Below are the code and all the weights of a small trained network. Each question names an input and a target symbol and asks about switching units off, where a switched-off unit gives its printed mean instead of its output.

import numpy as np


def w(rows, s, z=0):
    codes = np.array(rows[::2]) - 128.0
    scale = np.full(codes.shape[1], s)
    scale[-1] = z or s
    return codes * scale


def f(y):
    return y / 2 * (1 + np.tanh(0.7978845608 * (y + 0.044715 * y**3)))


def softmax(a):
    e = np.exp(a - a.max(-1, keepdims=True))
    return e / e.sum(-1, keepdims=True)


def log_softmax(a):
    a = a - a.max(-1, keepdims=True)
    return a - np.log(np.exp(a).sum(-1, keepdims=True))


def net(x, mask):
    ids = ['βδεθμπφψω'.index(c) for c in x.split()]
    T = len(ids)
    res = E[ids] + P[:T]
    u = 0
    for l in range(2):
        r = res
        for j in range(3):
            rows = slice(2 * j, 2 * j + 2)
            q, k, v = (r @ M[l][rows].T for M in (Q, K, V))
            z = softmax(np.where(np.tri(T) > 0, q @ k.T / 2**0.5, -1e9)) @ v
            o = O[l][rows]
            res = res + np.where(mask[u + j], z, o[:, -1]) @ o[:, :-1]
        u += 3
        y = f(res @ A[l][:, :-1].T + A[l][:, -1])
        res = res + np.where(mask[u : u + 12], y, B[l][:, -1]) @ B[l][:, :-1]
        u += 12
    return log_softmax(res[-1] @ U[:, :-1].T + U[:, -1])


Q, K, V, O, A, B = {}, {}, {}, {}, {}, {}
E = w([
[97,131,67,109,33,131],'β',
[176,151,18,169,162,186],'δ',
[110,142,243,53,172,148],'ε',
[147,56,214,151,113,75],'θ',
[184,63,101,53,49,81],'μ',
[64,87,110,106,179,96],'π',
[4,125,141,104,139,110],'φ',
[164,27,142,5,140,120],'ψ',
[63,230,64,47,147,118],'ω',
],0.017)
P = w([
[93,236,111,254,201,120],'0',
[110,185,121,177,169,96],'1',
[95,171,100,132,156,95],'2',
[71,146,102,85,134,80],'3',
[44,125,99,58,111,86],'4',
[25,112,92,27,87,92],'5',
],0.0085)
Q[0] = w([
[63,111,213,201,133,54],'0.h1',
[153,129,178,108,140,108],'0.h1',
[137,160,133,93,149,102],'0.h2',
[209,162,127,106,120,248],'0.h2',
[162,125,85,139,167,250],'0.h3',
[124,178,150,155,191,129],'0.h3',
],0.012)
K[0] = w([
[176,78,99,153,116,202],'0.h1',
[104,121,187,108,102,201],'0.h1',
[50,175,117,33,158,87],'0.h2',
[142,161,213,255,209,22],'0.h2',
[239,153,114,252,155,162],'0.h3',
[142,198,141,183,188,85],'0.h3',
],0.0094)
V[0] = w([
[202,179,114,94,175,77],'0.h1',
[148,106,154,185,126,39],'0.h1',
[170,198,156,166,96,162],'0.h2',
[112,170,178,102,2,147],'0.h2',
[80,172,143,131,85,121],'0.h3',
[156,83,127,136,11,190],'0.h3',
],0.0097)
O[0] = w([
[106,75,26,98,137,143,154],'0.h1',
[72,131,130,149,146,122,162],'0.h1',
[113,151,123,152,74,2,67],'0.h2',
[27,153,139,74,125,14,139],'0.h2',
[85,173,99,113,121,158,199],'0.h3',
[172,90,83,167,184,29,2],'0.h3',
],0.0076,0.0073)
A[0] = w([
[127,100,132,53,249,217,186],'0.n1',
[190,161,111,101,43,197,254],'0.n2',
[116,161,198,79,189,94,114],'0.n3',
[132,85,57,156,55,41,101],'0.n4',
[128,112,186,181,216,105,139],'0.n5',
[213,131,77,79,143,68,127],'0.n6',
[134,84,27,143,187,47,104],'0.n7',
[140,189,154,121,204,1,111],'0.n8',
[107,118,13,124,117,120,121],'0.n9',
[148,193,78,76,166,104,97],'0.n10',
[185,175,78,237,145,148,168],'0.n11',
[73,188,73,145,75,136,117],'0.n12',
],0.0082,0.0061)
B[0] = w([
[171,123,248,164,131,63,254],'0.n1',
[62,95,103,120,216,97,220],'0.n2',
[63,170,106,182,1,117,170],'0.n3',
[107,170,116,175,125,192,157],'0.n4',
[137,85,72,109,46,145,151],'0.n5',
[81,111,186,93,50,166,144],'0.n6',
[87,93,156,167,174,138,155],'0.n7',
[160,152,130,173,84,138,147],'0.n8',
[78,61,136,151,102,82,187],'0.n9',
[124,88,121,112,130,122,174],'0.n10',
[103,118,166,125,183,63,147],'0.n11',
[229,128,114,82,170,124,223],'0.n12',
],0.0083,0.0093)
Q[1] = w([
[65,111,165,111,186,94],'1.h1',
[69,213,255,95,141,159],'1.h1',
[64,99,158,87,117,165],'1.h2',
[57,140,153,112,171,144],'1.h2',
[107,161,100,113,130,32],'1.h3',
[77,133,241,142,28,185],'1.h3',
],0.0091)
K[1] = w([
[70,104,128,49,121,136],'1.h1',
[114,149,168,108,139,39],'1.h1',
[68,132,159,94,146,1],'1.h2',
[149,96,94,72,117,105],'1.h2',
[75,73,121,97,106,115],'1.h3',
[121,57,156,142,91,156],'1.h3',
],0.013)
V[1] = w([
[113,193,113,85,157,162],'1.h1',
[2,228,204,108,101,156],'1.h1',
[43,87,142,246,112,174],'1.h2',
[135,117,125,240,87,254],'1.h2',
[101,70,32,55,129,174],'1.h3',
[114,146,181,75,59,190],'1.h3',
],0.0074)
O[1] = w([
[164,179,87,135,154,145,157],'1.h1',
[109,74,92,96,78,254,249],'1.h1',
[22,143,147,126,166,176,99],'1.h2',
[27,31,142,141,114,161,5],'1.h2',
[121,68,134,225,64,190,116],'1.h3',
[159,121,103,209,196,164,146],'1.h3',
],0.0063,0.013)
A[1] = w([
[98,49,160,98,94,108,189],'1.n1',
[128,78,24,152,130,177,177],'1.n2',
[16,210,74,149,157,152,161],'1.n3',
[77,83,187,173,164,164,3],'1.n4',
[99,254,122,133,105,153,245],'1.n5',
[183,160,138,83,120,48,22],'1.n6',
[183,74,38,76,206,181,236],'1.n7',
[119,125,112,132,118,221,140],'1.n8',
[113,107,55,14,110,78,169],'1.n9',
[97,124,144,201,65,94,176],'1.n10',
[193,213,108,101,151,150,242],'1.n11',
[71,106,23,115,22,80,23],'1.n12',
],0.0081,0.0036)
B[1] = w([
[118,103,134,208,128,139,192],'1.n1',
[160,145,207,90,119,111,152],'1.n2',
[78,140,103,114,96,113,187],'1.n3',
[254,178,56,178,163,108,181],'1.n4',
[212,124,120,114,159,87,204],'1.n5',
[126,142,41,151,112,171,206],'1.n6',
[112,129,202,112,110,90,203],'1.n7',
[133,166,111,89,76,131,175],'1.n8',
[141,146,193,198,125,170,197],'1.n9',
[147,102,76,129,102,165,166],'1.n10',
[104,61,82,165,130,115,247],'1.n11',
[186,235,170,133,104,120,167],'1.n12',
],0.008,0.013)
U = w([
[254,96,121,124,152,57,137],'β',
[126,61,157,87,173,27,229],'δ',
[168,164,154,196,216,156,44],'ε',
[156,114,137,76,155,165,146],'θ',
[131,204,129,142,125,10,37],'μ',
[130,100,79,231,167,170,95],'π',
[204,106,19,117,164,82,97],'φ',
[97,46,99,140,89,76,252],'ψ',
[139,152,78,111,182,135,32],'ω',
],0.0063,0.0047)

Each question gives the input, a string of symbols that net reads in full, and the target symbol t.
The units are the heads (2 rows each of Q, K, V and O) and the neurons (one row each of A and B). Each row of codes is followed by its name. A weight is (code - 128) times the scale printed after its matrix; where a second scale follows, it is the last column's (O, A, B and U).
mask holds one flag per unit, layer by layer, with each layer's heads first. A switched-off unit (its flag False) gives its mean, the last column of its rows in O or B, instead of its output. The means were averaged over made-up inputs and are rounded, as every weight is.
A unit's drop is (log p(t) with every unit on - log p(t) with that unit switched off) / (log p(t) with every unit on - log p(t) with every unit switched off).
The circuit of an input: a set's keep is (log p(t) with only the set's units on - log p(t) with every unit switched off) / (log p(t) with every unit on - log p(t) with every unit switched off). Starting from the 12 units with the biggest drops (on a tie, the unit counted first), units are removed one at a time, each time the one whose removal leaves the highest keep (on an exact tie, the one counted first), for as long as the keep stays at least 0.8.
units of the circuit, in order: the units of the circuit, biggest drop first
k most important neurons: the k neurons with the biggest drops, biggest first
heads that matter: for each layer, one digit per head in row order, 1 if its drop is at least 0.15 and else 0, layers parted by /
input ω θ μ θ ω ψ, target β: units of the circuit, in order => 1.h2, 0.n1
input θ β φ φ, target μ: units of the circuit, in order => 0.h2, 0.n3, 1.n12
input ω θ β, target μ: heads that matter => 000 / 000
input β μ θ φ, target θ: units of the circuit, in order => 1.h1, 0.h3, 1.n11
input θ θ μ θ δ δ, target ψ: units of the circuit, in order => 1.h2, 0.n9, 0.n1
input δ ω ω θ θ, target φ: 2 most important neurons => 0.n12, 0.n2
input θ ω ψ φ β, target μ: heads that matter => 001 / 000
input β θ δ π, target δ: 2 most important neurons => 1.n4, 1.n6
input φ ε θ θ θ π, target ε: heads that matter => 010 / 010
input μ δ μ θ θ, target π: 2 most important neurons => 0.n12, 0.n6
input φ δ θ, target θ: units of the circuit, in order => 0.h3, 1.n11, 1.h1
input θ θ θ ε θ θ, target θ: heads that matter => 000 / 100
input δ φ β θ ψ φ, target δ: 3 most important neurons => 0.n1, 1.n4, 0.n12
input ω β φ, target μ: units of the circuit, in order => 0.h2, 0.n3
input θ π θ, target ε: heads that matter => 010 / 011
input θ θ ψ, target δ: heads that matter => 000 / 001
input δ θ θ, target δ: heads that matter => 010 / 111
input π θ θ θ ω φ, target φ: most important neuron => 0.n12
input θ φ θ π θ, target ε: 4 most important neurons => 1.n4, 0.n1, 1.n11, 0.n12
input μ θ δ ω β, target β: 2 most important neurons => 0.n12, 0.n2
input ω θ φ, target φ: 2 most important neurons => 0.n2, 0.n12
input φ θ θ ω θ, target φ: heads that matter => 100 / 010
input ψ θ θ, target δ: 2 most important neurons => 0.n1, 1.n9
input β φ ε φ δ, target θ: heads that matter => 100 / 100
input θ θ φ ε ω π, target β: most important neuron => 0.n2
input θ θ θ, target ψ: most important neuron => 1.n9
input θ θ ω φ, target β: 3 most important neurons => 0.n12, 1.n5, 0.n2
input θ θ π ω, target β: 3 most important neurons => 0.n12, 1.n7, 1.n9
